Each row has a hidden trait or not; one of two labels after the row says which. A new part has a new trait and new labels.
(in the rows, 128 means zero)
[113 141 141  93 176 187 157 119 131 121 141 128 168 114 148 125 147 141
 110  87 158 195 103  71 164 117 152 185 163 109 112 107 136 161 125 102
 116  91 104 173 109 158 110 124 129 137 180  95 115 118 176  78 104  51
 132]
tizol
[119 139 145  94 174 189 157 100 126 122 134 121 144 103 151 100  99 145
 107  89 150 168 116  93 159 123 164 129 185 143 111  89 139 157 126 113
 146  93  60 165 128 155  82 124 130 126 159 101 108 135 188  54 113  81
 156]
tizol
[128 116 139 114 156 152 155 135 121 119 137 116 124 135 133 161  63 131
 110 126 167 156 160 122 146 114 149 135 182 176 118  83 138 180 125 131
 145 121  83 149 153 143 109 111 131 110 141 101 132 126 155  25 127 134
 206]
zirin
[116 140 128 132 148 168 131 141 123 139 135 143 181 138 130 151 184 114
 133 120 152 196  78  76 170 114 113 254 101  60 125 181 121 164 124  95
  71 123 183 131  87 144 172 127 126 153 168 140 144 103 102 180 109 105
 121]
tizol
[120 131 141  96 175 168 159 111 119 121 134 121 147 118 148 139 106 138
 104 100 164 173 123  90 163 116 159 154 187 142 113  84 136 172 123 112
 136  99  86 159 128 154  98 117 129 128 168  92 116 121 168  46 114  94
 172]
tizol
[123 121 141  99 163 164 148  90 128 115 129 120 154 126 137 106 136 141
 104  98 140 168 115  82 152 127 163 150 190 130 116  66 135 160 123 106
 125  73 101 167 125 143  95 119 127 139 162  75 109 104 160  63 114 110
 148]
zirin
[122 136 140  96 171 153 160 126 120 117 141 121 131 114 144 150  87 141
 112 101 162 170 146 117 148 115 155 127 171 168 114  91 141 154 127 122
 154  95  62 168 138 148  96 119 132 117 163  91 121 138 191  27 118  83
 165]
zirin
[126 138 114 138 108  88 111 171 127 137 136 143 131 142 122 154 159 118
 155 135 109 117 122 136 113 121  98 165  42 104 136 208 123  90 131 130
 111 154 171 121 109 122 164 141 130 130 125 139 151 138 106 175 131  88
  73]
zirin
[130 132 109 141 107  73 112 164 128 135 134 142 117 148 124 177 113 118
 147 143 105 102 151 153 105 124 103 151  35 127 137 176 125  99 129 142
 130 162 151 124 129 120 139 136 133 111 129 134 151 160 124 127 135  60
  80]
zirin
[133 128 111 140 102  80 114 136 130 134 127 136 105 141 128 166  92 122
 143 142 104  96 160 157 106 126 119 115  64 144 137 144 124 110 127 147
 148 165 127 127 138 121 111 134 133  99 115 134 146 172 132 109 138  79
 108]
zirin
[127 134 111 135 113  90 112 148 130 135 132 145 138 145 127 158 157 116
 145 124 113 128 120 131 120 125 107 180  53  99 135 167 121 110 125 124
 105 143 169 128 110 126 144 136 131 128 137 130 148 141 118 145 126  57
  81]
zirin
[126 129 144 100 156 139 157 143 123 109 142 109 117 110 136 117 110 150
 107 107 150 133 145 143 125 124 149  83 195 179 118  92 145 129 132 130
 159  96  73 159 151 137 100 122 129 125 128  84 114 118 174  54 126 115
 156]
zirin
[132 137 110 129 102  76 110 145 131 128 133 137 104 134 128 147 113 133
 144 128  95  88 164 168 108 133 118  84  58 144 135 157 130  86 130 151
 159 154 120 130 138 121 118 141 129 107 107 120 136 170 147 126 136  43
  64]
zirin
[118 117 136 122 182 148 172 188 101 128 161 123 160 175 129 250  45 110
 114 148 236 220 137  98 186  82 113 255 130 155 111 153 137 224 124 119
  83 138 140 156 139 156 174  88 136 108 216 105 171  94 139  18 117 118
 249]
tizol

New part:
[ 78 130 122 142 121 147 126  90 104 131 140 122 121 121 130 136  93 139
 130 113 128 111 125 120 105 119 134 111 131 152 131 131 121 119 138 139
 121 148 137 102  93 148 156 139 137 135 112 132 120 153 150 149 102 126
 120 129 118 128 146 108 133 139 110 116 128 147 116  80 131 135 103 124
 134 105 117  97 125 119 111 141 108  98 150 128 134 133 129 149 154 123
  98 171 149 149 117 132 112 130 135  96 142 138]
Y
[137 107 117 145 121 148 115  90  34 147 134 139 123 122 129 118  81 134
 162 130 138 153 118 120  93  94 125 130 132 101 134 117 123 150 135 109
 123 147 135 132  91 135 187 130 135 132 133 133 136 149 132 132 128 121
 125 121 119 123 145  90 122 140 115 114 126 106 178 255  96 126  90 167
 142 101 125  97 147 122 114 147 127 149 150 128 136 132 130 112  76 123
  89 141 155  85 128 133 146 129 122 125 143 144]
S
[121 134 121 111 118 147 117 143  96 149 127   1 127 121 130 137  97 138
 130 143 140 159 125 119 100 118 135 131 126 125 136 131 131 124 137 135
 149 129 135 139 113 149 118 130  87 148 144 121 132 150 161 132 121 125
 119 129 112 123 142  80 135 135 110 116 127 129 131 208 112 105  94 150
 114 107 119  95  96 131 135 137 130 133 148 121 134 134 129 140 108 120
 111 132  50 135 128 131 111 129 113 120 114 139]
Y
[129 132 113 146 122 154  29  88 120 149 121 139 122 123 129 119  77 138
 131  83  99 151 122 120  88 127 104 129 114 103 127 135 124 122 134  42
 163 149 132 133 109 148 179 152 117 155 122 130 135 148 159 104 123 109
 110 121 118 106 144 125 126 140 117 113 122 122 193  73 130 124  96 163
 119 109 159  88 135 118 114 104 126 129 142 118 135 121 130 107 153 123
  85 166 155 127 117 133 116 131 122 161 144 139]
S
[123 131 120 142 122 151 126 160  96 138 137 117 125 124 135 119  87 103
 156 128 154 159 124  79  97 118 136 131 131 149 133 103 132 152 136 120
 108 150 135 147  91 147 180 144 138 135 127 123 130 130 160 115 118 129
 122 122 118 128 138 111 133 139  80 109 131 117 149 201 115 127 100 153
  81  87 121 110 129 127 144 145 134 154 150 120 132 132 130 129 107 123
  91 115 154  97 116 129 114 127 123 119 144 138]
Y
[129 131 122 143 110 152 129 102 103 147 128 129 128 121 136 119  95 123
 157 129 143 156 138 121  95 112 100 132 132 104 135 132 121 107 139  95
 128 163 135 125 112 157 100 157 105 135 110 132 130 116  93 133 128 131
  95 119 118 124 143  80 134 134 111 116 131 124   1 209 130 155  64 153
 114 103 118 118 126 123 117 105 136 132 151 120 136 133 126 151 108 123
  97 157 139 147 116 131 142 130 136  99 146 137]
Y
[117 133 125 139 121 114 125 107 112 148 132 124 126 117 132 118  97 153
 152 149 161 157 121 123  99 160 115 116 130 103 129 130 110 137 142  96
 167 167 139 133 117 147 145 134 131  66 148 132 126 155 155 150 123 170
 116 124 119 125 143 149 138 138 111 120 124 149  74 191 136 155 112 142
 113 100 144 101 133 119 117 119 121 105 113 134 133 134 128 120 106 123
  90 156  33 135 117 138 108 130 138 119 145 141]
S
[121 120 123 101 122 144  88 169 142 150 113  17 129 120 121 119 101 100
 155  93 146 158 138 101 102 155 118 134 124 102 123 125 121 112 139 130
 122 151 137 146 143 155 140 124 129 134 126 130 129 122 153 105 124 167
 118 123 120 110 146 153 105 138 109 117 127 123   1  71 134 128 104 149
 115 105 116 122 124 123 145 133 132 132 147 106 130 130 127 105 155 123
 114 152 151 116 116 125 122 132 123 160 125  98]
Y

Next part:
[121 132 122 125  68 127 126 138 100 146 123 122 143 135 135 132 116 130
 107 125 132 106 136 103 135 106 124 118 118 130 125 124 125 122 121  72
 123 127 111 168 130 122 116 107 145 140 128 139 137 119 169 145 136 135
 135 148 137 156 105 126 122 129 124 124 118 112 162 129 103 132 119  98
 130 121 124 115 145 116 164 115 148 132 135 110 150 123  94 128 131 116
 168 132 134 125 112 118 140 145 114 138 106 208 128]
J
[135 137 122 107  62 129 125 147  95 149 127 123 142 137 139 137 114 130
 100 115 129  99 138  86 136 114 122 118 115 131 121 110 150 134 117  52
 118 124  98 191 122 115 109 100 145 137 124 142 134 127 186 148 141 134
 136 158 142 160 101 132 116 127 119 124 114 108 186 141 107 137 114  96
 129 120 117 112 150 116 185 116 161 133 136 107 159 126  78 132 136 116
 187 132 138 126 102 119 135 148 105 137  98 176 130]
F
[ 94 125 120 152 104 122 126 117 137 146 119 117 133 122 124 119 127 126
 123 140 124 149 132 126 122 115 129 120 137 130 130 141 107  93 139 136
 140 131 158 144 130 152 127 140 132 134 129 126 150 132 137 128 119 128
 127 162 116 134 131 119 127 107 133 128 118 144 119  88 129 125 123 109
 131 122 128 133 122 127  99 105 121 128 127 124 119 120 130 117 113 123
 140 132 123 124 147 115 136 122 133 135 129 121 125]
J
[115 133 120 132  81 126 126 132 110 156 124 119 137 129 131 128 120 128
 104 125 127 116 138 102 131 109 123 117 125 131 126 131 124 105 126  89
 130 121 119 165 125 128 118 112 141 133 127 138 140 132 149 139 130 131
 141 164 131 155 116 125 120 120 125 125 121 124 152 113 119 132 120  99
 129 119 121 122 143 121 151 113 145 131 132 111 137 123  97 127 128 119
 159 136 129 125 121 120 130 137 118 137 114 154 128]
J
[144 143 120 109  66 129 126 149 101 134 130 118 134 139 139 139 118 120
  96 110 122  86 133  89 131 125 122 119 115 132 121 107 149 130 109  56
 148 113  95 178 111 128 110 113 123 146 116 145 125 145 201 146 141 129
 116 180 136 144 105 133 113 110 117 126 128 121 186 144 124 140 115 102
 126 123 109 115 149 126 212 120 166 133 135 113 157 126  76 134 125 120
 201 131 139 129  95 134 121 137 108 134 106 171 136]
F
[ 68 107 126 168 107 121 127  97 129 169 116 119 143 114 120 106 125 139
 132 152 136 175 140 138 133  86 125 113 142 127 133 158  63  73 158 123
 164 146 154 140 152 120 137 115 168 106 152 127 166 114  45 118 109 134
 166  99 124 166 136 108 133 134 136 118 114 134  74  69 117 119 131 105
 139 119 140 129 116 114  16 105  86 125 127 109 108 116 127 118 138 122
  66 135 114 119 171  89 156 138 142 141 144 101 115]
J
[106 126 119 138  96 125 125 124 127 150 124 123 146 127 127 127 124 131
 119 128 131 132 134 113 126 126 132 122 131 129 126 131 123 110 129 115
 136 135 142 125 135 144 122 137 154 143 126 130 145 104 164 136 129 134
 137 146 125 135 111 133 131 125 131 129 110 120 129 131  98 127 118 111
 136 116 136 122 128 116 102 118 143 129 129 121 133 123 132 115 119 118
 157 130 129 125 128 124 145 128 117 136 117 143 126]
J
[229 176 130  66 121 138 129 177 118  89 144 121 116 149 146 161 128  96
  87  88 103  43 111  81 111 186 126 139 102 135 116  72 222 148  77  62
  68  84  66 182  75 145 106 154  64 170  83 147  73 195 255 154 159 120
  60 232 138  85 120 153 100  71 104 143 151 136 255 182 156 153 112 152
 108 134  93 123 164 149 255 145 212 134 135 142 185 143  82 153 104 132
 255 119 151 144  40 181  66 107  95 120  83 180 151]
F
[130 134 120 129  86 126 126 136 115 144 126 116 128 133 132 128 122 119
 108 125 118 120 139 100 127 116 122 116 124 132 126 126 125  99 121  67
 124 113 116 180 119 135 119 117 132 134 124 140 137 154 157 135 128 127
 120 177 125 149 125 123 114 110 124 126 126 138 163  96 141 134 121  97
 126 122 111 125 140 130 170 110 148 131 131 114 137 125 101 137 122 122
 169 133 130 126 117 123 119 132 115 134 112 143 129]
F
[143 144 118 118  93 128 126 142 121 132 129 118 129 136 133 135 121 119
 103 118 119  93 127  99 123 134 127 123 119 132 124 112 146 118 121  75
 113 112 111 170 114 140 113 135 118 150 113 139 127 145 198 145 135 127
 110 194 126 126 117 133 115 104 121 132 129 135 168 121 129 138 117 114
 124 122 117 125 138 131 207 120 153 132 131 124 149 128 102 130 107 123
 198 129 136 131 105 140 112 124 110 131  95 157 135]
F
[165 149 115 103  80 130 126 152 109 125 131 119 132 143 142 142 120 118
  95 109 119  80 128  87 125 140 124 126 115 132 121 100 165 140 109  68
 103 108  96 181 105 136 111 125 112 151 107 144 119 148 213 147 143 128
 110 194 133 131 109 137 112 106 118 131 131 124 198 144 125 140 114 114
 122 123 109 119 151 129 246 122 176 133 135 122 160 130  86 137 118 119
 217 129 139 132  86 142 110 132 100 131  97 173 137]
F
